In the rows, zero is written as 128.
[150, 124, 149, 110, 127,  99, 135, 118,  90, 124, 116, 138, 139, 125, 130,
 128, 148, 139, 127, 121, 104, 125, 136, 139,  98, 108, 133, 132, 129, 132,
 135, 127, 131, 131, 134, 131] : 2
[126, 168,  89, 140, 101, 108, 132, 143, 135,  83, 168, 124, 118, 140, 162,
 120, 162, 130, 149, 127, 123, 200, 108, 137, 182,  88, 110, 100, 149, 126,
 152, 159, 152,  85, 191,  79] : 1
[147, 140, 148,  98, 128,  91, 139,  96,  78, 105, 108, 139, 169,  81, 116,
 126, 144, 128, 158, 114, 134, 157, 140, 157,  98, 108, 123, 136, 112, 143,
 117, 124, 167, 139, 160, 127] : 11
[ 94,  91, 128, 154, 173, 161, 113, 178, 182, 189, 119, 138,  97, 147, 147,
 161,  91, 106,  85, 138, 138,  49, 157,  89, 148, 182, 134, 135, 133, 110,
 112,  82, 102, 162,  55, 168] : 4
[136, 159, 120, 137, 110, 113, 128, 153,  96,  92, 131, 147, 121, 121, 169,
 129, 148, 126, 144, 147, 155, 156, 145, 131, 138, 109,  91, 127, 154, 160,
 152, 140, 163, 131, 179, 113] : 11
[121, 146, 120, 144, 110,  96, 125, 127, 150,  85, 161, 128, 105, 155, 159,
  90, 143, 156, 129, 127, 117, 198, 120, 128, 167, 105, 141,  90, 150,  92,
 141, 152, 119,  78, 164,  87] : 1
[157, 138, 146,  43, 174,  69, 141,  29, 122, 109,  94, 107, 216,  76,  52,
 112, 108, 134, 156,  79,  79, 137, 119, 166,  38,  99, 162, 135,  72,  92,
 113, 105, 105, 117, 124, 142] : 8
[154, 150,  93, 151,  89, 126, 133, 178, 110,  83, 144, 141,  98, 144, 179,
 116, 166, 125, 148, 157, 142, 168, 142, 136, 182, 102,  87, 107, 171, 145,
 162, 154, 141, 124, 174,  96] : 10
[157, 105, 132,  99, 153, 114, 143,  98, 114, 136, 122, 122, 149, 112, 113,
 120, 128, 127, 141, 109,  86, 134, 133, 157, 113, 126, 154, 125, 117, 110,
 115, 123, 112, 137, 107, 121] : 10
[130, 127, 143,  97, 166, 119, 146,  83, 144, 141, 114, 134, 141, 135, 103,
 111, 115, 146, 108, 106, 114, 116, 136, 129, 110, 122, 152, 144, 132, 100,
 117, 135, 128, 144, 124, 145] : 0
[137, 145, 129, 120, 100, 129,  99, 134,  94,  95, 121, 125, 149, 137, 122,
 107, 155, 148, 120, 136, 136, 130, 109, 138,  94, 103, 119, 131, 125, 147,
 148, 138, 131, 121, 150, 137] : 2
[163, 119, 125,  94, 141, 111, 140,  94, 105, 121, 119, 127, 153, 118, 116,
 112, 134, 133, 145, 111,  96, 140, 132, 162, 109, 115, 144, 130, 122, 112,
 122, 128, 131, 137, 124, 116] : 10
[ 94, 105, 114, 126, 159, 127, 132, 140, 135, 168, 125, 133, 124, 133, 142,
 143, 108, 121, 123, 129,  95, 107, 136, 113, 138, 162, 143, 125, 132, 125,
 116,  99, 124, 141, 106, 124] : 3
[113, 134, 111, 119, 152, 134, 135, 141, 144, 128, 140, 126, 125, 124, 126,
 153, 126, 115, 135, 126, 117, 121, 126, 116, 150, 119, 121, 129, 132, 131,
 140, 128, 143, 123, 136, 123] : 6
[128, 162,  73, 174, 106, 163, 117, 198, 157, 127, 155, 144,  66, 191, 182,
 130, 149, 122, 108, 160, 155, 137, 138,  88, 199, 115,  80, 110, 196, 146,
 178, 145, 136, 118, 169, 104] : 9
[132, 126, 139, 140, 129, 126, 111, 157,  95, 138, 103, 146, 131, 126, 143,
 131, 122, 105, 122, 130, 145,  91, 142, 118,  96, 140, 120, 149, 126, 152,
 133, 114, 154, 169, 117, 156] : 11
[103, 135, 109, 143, 139, 155, 112, 179, 150, 128, 153, 121, 109, 158, 156,
 138, 104, 121, 118, 158, 136, 110, 123, 102, 135, 124, 117, 127, 145, 135,
 150, 117, 113, 121, 129, 123] : 6
[144, 153, 120, 123, 103, 107, 120, 159, 100,  75, 119, 130, 129, 153, 135,
 124, 143, 140, 122, 134, 137, 141, 130, 133, 104,  95, 113, 136, 136, 141,
 161, 155, 131, 122, 160, 140] : 5
[134, 148, 128, 131, 126, 112, 112, 114, 130, 117, 106, 137, 135, 145, 138,
 120, 145, 145, 120, 116, 137, 143, 138, 137, 138, 113, 135, 134, 138, 103,
 129, 132, 148, 133, 134, 131] : 4
[129, 139, 102, 147, 121, 127, 123, 161, 117, 117, 139, 139, 112, 135, 172,
 162, 140, 130, 135, 152, 142, 136, 149, 137, 163, 127,  97, 116, 149, 148,
 147, 137, 145, 123, 153, 111] : 4
[137, 153, 142, 144,  98, 112, 121, 125, 129,  95, 131, 145, 115, 157, 144,
  93, 159, 164, 107, 125, 134, 170, 123, 121, 133,  95, 125, 119, 160, 117,
 157, 147, 128,  99, 165, 114] : 2
[124, 132, 136, 116, 156, 115, 107,  97, 142, 132, 111, 123, 144, 146, 123,
 124, 128, 147, 116, 109, 118, 129, 137, 140, 125, 125, 155, 134, 127,  98,
 112, 121, 125, 130, 107, 138] : 4
[116, 162,  84, 134, 119, 132, 127, 152, 124, 109, 124, 131, 154, 123, 143,
 148, 153, 100, 136, 122, 137, 137, 108, 123, 167, 105,  95, 142, 135, 153,
 155, 151, 152, 130, 164, 121] : 7
[110, 139, 131,  81, 162, 108, 124,  86, 127, 126, 127, 109, 177, 119, 109,
 117,  95, 147, 130, 131, 103, 125, 129, 145,  71, 129, 153, 145, 113, 120,
 104, 108, 111, 134, 126, 132] : 3
[145, 135, 170,  98, 132,  92, 135,  72, 121, 117, 110, 130, 169, 116,  96,
 104, 145, 159, 120,  96, 105, 156, 125, 145,  90,  98, 157, 127, 116,  98,
 117, 119, 122, 115, 137, 136] : 2
[120,  97, 132, 149, 142, 135, 138, 178, 132, 168, 131, 144, 116, 114, 133,
 156, 125, 109, 105, 138, 122,  91, 144, 107, 135, 150, 113, 111, 128, 142,
 134,  96, 112, 138, 105, 149] : 2
[108,  55, 150,  91, 197, 118, 158, 116, 147, 208, 111, 115, 162,  88,  72,
 175,  88, 100, 111,  89,  57,  91, 141, 139,  93, 169, 184, 124,  64,  96,
  90,  76,  91, 150,  37, 161] : 5
[131, 100, 132, 115, 172, 105, 150, 122, 130, 146, 124, 121, 151,  85, 112,
 156, 108,  99, 144, 121,  97,  98, 155, 138, 113, 127, 141, 113,  97, 119,
 112, 103, 111, 137,  96, 141] : 8
[124, 137, 141, 146, 126, 127, 113, 157, 135, 122, 116, 155, 109, 161, 146,
 108, 134, 141,  87, 133, 145, 102, 142, 108, 111, 129, 121, 131, 159, 126,
 145, 130, 116, 134, 125, 140] : 2
[107, 108, 109, 131, 145, 135, 136, 156, 131, 150, 117, 129, 149,  96, 133,
 168, 128,  91, 133, 130, 121, 102, 132, 117, 163, 145, 116, 127, 108, 137,
 130, 125, 124, 150, 112, 143] : 7
[148, 136, 155,  86, 149,  95, 137,  61, 133, 126, 106, 130, 157, 124,  85,
  98, 135, 148, 125,  95, 102, 145, 135, 133, 104, 107, 162, 136, 127,  81,
 103, 120, 120, 126, 130, 131] : 9
[122, 105, 114, 113, 163, 147, 123, 158, 109, 174, 109, 125, 147,  97,  97,
 163, 133,  83, 134, 132, 130,  70, 138, 127, 129, 139, 121, 143, 111, 147,
 109, 104, 124, 169,  88, 155] : 9
[119, 117, 100, 166, 120, 128, 147, 206, 143, 138, 143, 150,  74, 168, 185,
 154, 122, 120, 105, 143, 122, 130, 150, 101, 163, 131, 107, 108, 157, 134,
 165, 138, 117, 114, 125, 113] : 5
[140, 121, 167,  70, 158,  82, 155,  14, 138, 131, 103, 115, 208,  80,  75,
 108, 107, 151, 135,  78,  80, 155, 114, 153,  83, 120, 185, 140,  80,  71,
  88, 125, 109, 119, 117, 128] : 7
[118, 126, 136,  92, 158, 126, 136,  97, 132, 144, 126, 124, 168,  95, 106,
 142, 119, 117, 140, 111, 111, 144, 126, 146, 109, 128, 141, 137, 107, 124,
 118, 101, 141, 137, 128, 136] : 11
[125, 141,  99, 128, 147, 117, 151, 127, 168, 121, 147, 129, 126, 126, 144,
 144, 124, 117, 139, 122, 102, 155, 136, 129, 158, 110, 121,  94, 138, 113,
 151, 123, 119,  98, 149, 102] : 8
[137, 132, 126,  91, 154, 132, 107, 109, 121, 131, 121, 111, 148, 146, 110,
 120, 117, 136, 117, 134, 112,  95, 135, 127,  85, 117, 140, 141, 127, 123,
 121, 120, 104, 142, 116, 140] : 9
[136, 164, 131, 113, 127, 120, 122, 111,  97, 101, 126, 131, 157, 111, 125,
 127, 136, 125, 140, 129, 154, 142, 125, 151,  97,  98, 113, 156, 131, 148,
 136, 135, 178, 141, 169, 137] : 11
[133, 131, 147,  81, 158,  63, 142,  51, 138, 114, 137, 117, 182, 103,  96,
  99, 118, 150, 139,  90,  86, 176, 126, 170,  92, 101, 182, 111,  97,  69,
  89, 128, 122, 102, 127, 105] : 1
[ 97, 117, 111,  98, 176, 128, 127, 113, 166, 169, 131, 109, 150, 137, 120,
 126,  84, 134, 112, 124,  82, 110, 125, 110, 109, 155, 155, 122, 119, 105,
 109,  85,  94, 130, 102, 133] : 3
[111, 145,  84, 149, 131, 160, 149, 160, 165, 139, 164, 142,  95, 161, 171,
 149, 133, 127, 118, 143, 131, 146, 128, 110, 197, 119,  98, 108, 169, 142,
 160, 153, 142, 114, 164, 105] : 0
[149, 178, 109, 120, 102,  94, 139,  91, 136,  57, 165, 123, 132, 162, 178,
  98, 122, 182, 126, 149, 117, 201, 126, 132, 129,  86, 115, 110, 160, 113,
 169, 172, 114,  74, 211,  81] : 7
[126, 114, 125, 115, 148, 103, 145, 150, 129, 139, 132, 132, 126, 141, 141,
 158, 109, 122, 115, 124,  90, 122, 144, 133, 104, 126, 140, 124, 124, 120,
 139, 128, 106, 123, 108, 127] : 5
[141, 129, 129, 124, 151, 117, 123, 133, 101, 123,  88, 124, 162,  95,  77,
 134, 142,  87, 146, 104, 139,  88, 132, 133, 115, 107, 121, 148, 100, 137,
 129, 113, 159, 163, 116, 180] : 8
[102,  77, 134, 109, 187, 132, 147, 151, 137, 179, 128, 123, 140,  82, 101,
 177, 104,  89, 141, 122,  95,  84, 142, 118, 138, 158, 144, 125,  95, 127,
 101,  87, 109, 148,  76, 146] : 6
[105, 142, 107, 140, 137, 153, 112, 171, 144, 109, 151, 121, 103, 157, 150,
 133, 115, 128, 119, 152, 134, 117, 119, 101, 136, 126, 109, 131, 146, 142,
 162, 125, 120, 115, 140, 125] : 6
[137, 154, 115, 136, 119,  89, 122, 164,  86,  87, 134, 135, 133, 116, 148,
 130, 144, 112, 146, 141, 153, 131, 140, 148, 119, 106, 102, 124, 134, 150,
 136, 151, 152, 134, 163, 121] : 1
[123, 115, 115, 141, 138, 130, 146, 172, 146, 147, 161, 144, 114, 131, 156,
 155, 123, 129, 114, 147, 115, 132, 141, 113, 151, 127, 104,  94, 148, 138,
 152, 117,  99,  99, 139, 117] : 2
[120, 112, 130,  90, 151, 119, 138, 131, 115, 140, 112, 116, 171,  97,  75,
 161, 132, 104, 138, 104, 109, 121, 123, 153, 111, 114, 142, 146,  89, 127,
 119, 119, 136, 144, 106, 160] : 5
[135, 189,  94, 176,  65, 122,  99, 166, 114,  59, 128, 153,  96, 182, 198,
 114, 184, 155, 132, 145, 178, 184, 131, 125, 193,  83,  84, 119, 186, 143,
 173, 178, 179, 104, 202,  94] : 4
[139, 126, 130, 122, 133,  97, 151, 116, 106, 112, 118, 134, 163,  90, 125,
 147, 132, 117, 142, 118, 123, 128, 140, 129, 137, 118, 116, 128, 112, 137,
 122, 139, 140, 133, 151, 138] : 7
[155, 193, 133, 132,  86,  89,  90, 105,  69,  51,  88, 141, 145, 148, 138,
  91, 183, 158, 137, 116, 174, 158, 128, 155, 114,  77, 111, 164, 149, 140,
 139, 170, 192, 137, 182, 126] : 4
[103, 148,  72, 165, 113, 148, 146, 210, 180, 121, 170, 137,  80, 171, 187,
 160, 132, 121, 109, 149, 123, 174, 129, 100, 202, 116,  91,  94, 169, 134,
 189, 144, 114,  86, 156,  97] : 5
[113,  83, 119, 112, 193, 129, 170, 110, 228, 184, 169, 110, 129, 128, 131,
 165,  72, 116, 122, 109,  51, 128, 149, 106, 156, 142, 167,  75, 112,  78,
 115,  81,  63,  92,  83, 119] : 8
[114, 136,  88, 182, 113, 125, 139, 219, 138, 105, 174, 151,  72, 148, 201,
 142, 135, 110, 127, 162, 148, 144, 142, 106, 194, 130,  82,  90, 169, 145,
 160, 142, 132, 101, 168,  96] : 1
[153, 195, 144, 130,  81,  89, 121, 104,  63,  14, 121, 141, 139, 139, 142,
  93, 181, 164, 156, 120, 155, 190, 113, 157, 116,  61, 112, 138, 159, 147,
 150, 183, 187,  99, 235,  98] : 6
[134, 151, 120, 142, 116, 115, 139, 154, 122,  98, 150, 149, 111, 129, 177,
 133, 131, 136, 137, 153, 146, 173, 153, 122, 148, 114,  91, 108, 161, 147,
 160, 134, 141, 111, 186, 104] : 11
[164, 141, 113, 136,  99, 121, 129, 155,  77,  85, 122, 137, 136, 112, 135,
 119, 170, 116, 160, 142, 147, 146, 139, 152, 152,  95,  96, 129, 142, 154,
 141, 152, 159, 147, 162, 122] : 10
[160, 156, 103, 120, 112, 126, 120, 124, 131,  86, 151, 122, 128, 167, 157,
  85, 128, 157, 126, 149, 118, 166, 129, 142, 119,  95, 122, 117, 159, 115,
 154, 146, 111, 113, 162,  95] : 10
[ 95, 102, 120, 124, 175, 154, 132, 163, 154, 166, 135, 121, 128, 112, 112,
 175, 113,  87, 129, 124, 116,  82, 129, 109, 153, 145, 132, 138, 113, 135,
 120, 103, 130, 147,  87, 151] : 6
[120, 115, 138, 122, 160, 119, 132, 152, 103, 136, 119, 135, 129, 103, 118,
 156, 116, 104, 139, 136, 133,  86, 148, 127, 116, 136, 122, 139, 121, 146,
 121, 120, 140, 153, 116, 142] : 6
[134,  73, 172,  74, 197,  99, 148,  66, 134, 205, 113, 123, 189,  85,  67,
 145,  89, 125, 106,  85,  54,  84, 138, 151,  47, 154, 191, 128,  72,  96,
  77,  78,  91, 148,  52, 152] : 2
[107, 121, 119, 114, 166, 137, 148, 129, 155, 146, 147, 116, 128, 115, 119,
 157, 121, 114, 137, 123, 102, 137, 127, 124, 159, 125, 137, 126, 124, 117,
 132, 109, 133, 122, 120, 122] : 6
[130, 125, 115, 117, 140,  93, 167,  90, 169, 130, 165, 133, 124, 145, 183,
 139,  99, 155, 126, 126,  64, 180, 138, 124, 153, 129, 145,  89, 143,  92,
 144, 145,  89,  77, 150,  72] : 7
[140, 162,  99, 126, 115, 143, 106, 136, 129, 103, 144, 118, 125, 173, 145,
 110, 141, 148, 119, 144, 135, 143, 122, 121, 127,  92, 115, 126, 158, 138,
 153, 149, 119, 112, 160, 110] : 9
[136, 186,  76, 184,  55, 133, 126, 171, 121,  57, 153, 143,  95, 168, 205,
 118, 177, 142, 137, 151, 162, 197, 110, 106, 218,  85,  71, 111, 183, 156,
 196, 196, 168,  88, 227,  85] : 7
[ 98,  77, 123, 111, 199, 138, 155, 126, 176, 191, 151, 120, 116, 120, 131,
 172,  84, 115, 120, 117,  59, 102, 137, 111, 143, 165, 163, 104, 113,  98,
 117,  92,  95, 116,  75, 115] : 6
[100, 112,  98, 121, 158, 147, 138, 182, 155, 164, 131, 119, 131, 123, 118,
 184, 117,  89, 115, 124, 111,  98, 129, 118, 144, 136, 121, 130, 112, 133,
 141, 108, 119, 140,  96, 155] : 5
[147, 176, 129, 121,  87, 112, 110, 120,  95,  63, 139, 127, 148, 148, 146,
 101, 160, 167, 128, 140, 139, 172, 108, 146,  96,  77, 110, 128, 147, 146,
 163, 156, 130,  93, 187, 114] : 2
[153, 164, 128, 113, 122,  91, 126,  99,  86,  73, 105, 124, 171, 108, 105,
 119, 159, 118, 164, 105, 131, 143, 130, 156, 112,  69, 118, 136, 117, 140,
 133, 144, 170, 129, 165, 134] : 8
[135, 105, 107, 118, 146, 139, 142, 155, 126, 140, 127, 125, 142,  96, 122,
 148, 138,  96, 147, 131, 116, 118, 138, 141, 156, 131, 119, 121, 120, 130,
 122, 114, 119, 148, 107, 133] : 10
[145, 174, 128, 140,  90, 103, 129, 129, 123,  75, 140, 149, 121, 162, 157,
  92, 163, 168, 116, 128, 141, 187, 122, 125, 134,  78, 107, 117, 170, 126,
 166, 152, 137,  85, 189, 104] : 2
[ 81,  85, 152,  81, 213, 122, 130,  87, 164, 205,  93, 114, 165,  95,  72,
 134,  77, 113, 105, 100,  75,  65, 142, 114,  88, 185, 186, 149,  90,  86,
  71,  60,  97, 175,  45, 166] : 3
[104, 119, 110, 122, 146, 120, 131, 138, 141, 138, 153, 111, 147, 106, 121,
 149, 133, 101, 147, 113, 108, 140, 113, 138, 157, 123, 138, 108, 104, 120,
 110, 116, 138, 116, 120, 124] : 1
[137, 149, 112, 145, 117, 150,  93, 183, 104,  98,  87, 142, 123, 151, 127,
  92, 164, 101, 121, 133, 174,  93, 130, 124, 139, 114, 105, 164, 154, 143,
 141, 137, 146, 181, 118, 158] : 10
[108, 106, 101, 150, 153, 167, 126, 186, 186, 158, 127, 144,  86, 154, 146,
 117, 122, 104,  97, 137, 131, 107, 141,  99, 179, 159, 124, 122, 160, 102,
 142, 103,  95, 148,  87, 127] : 10
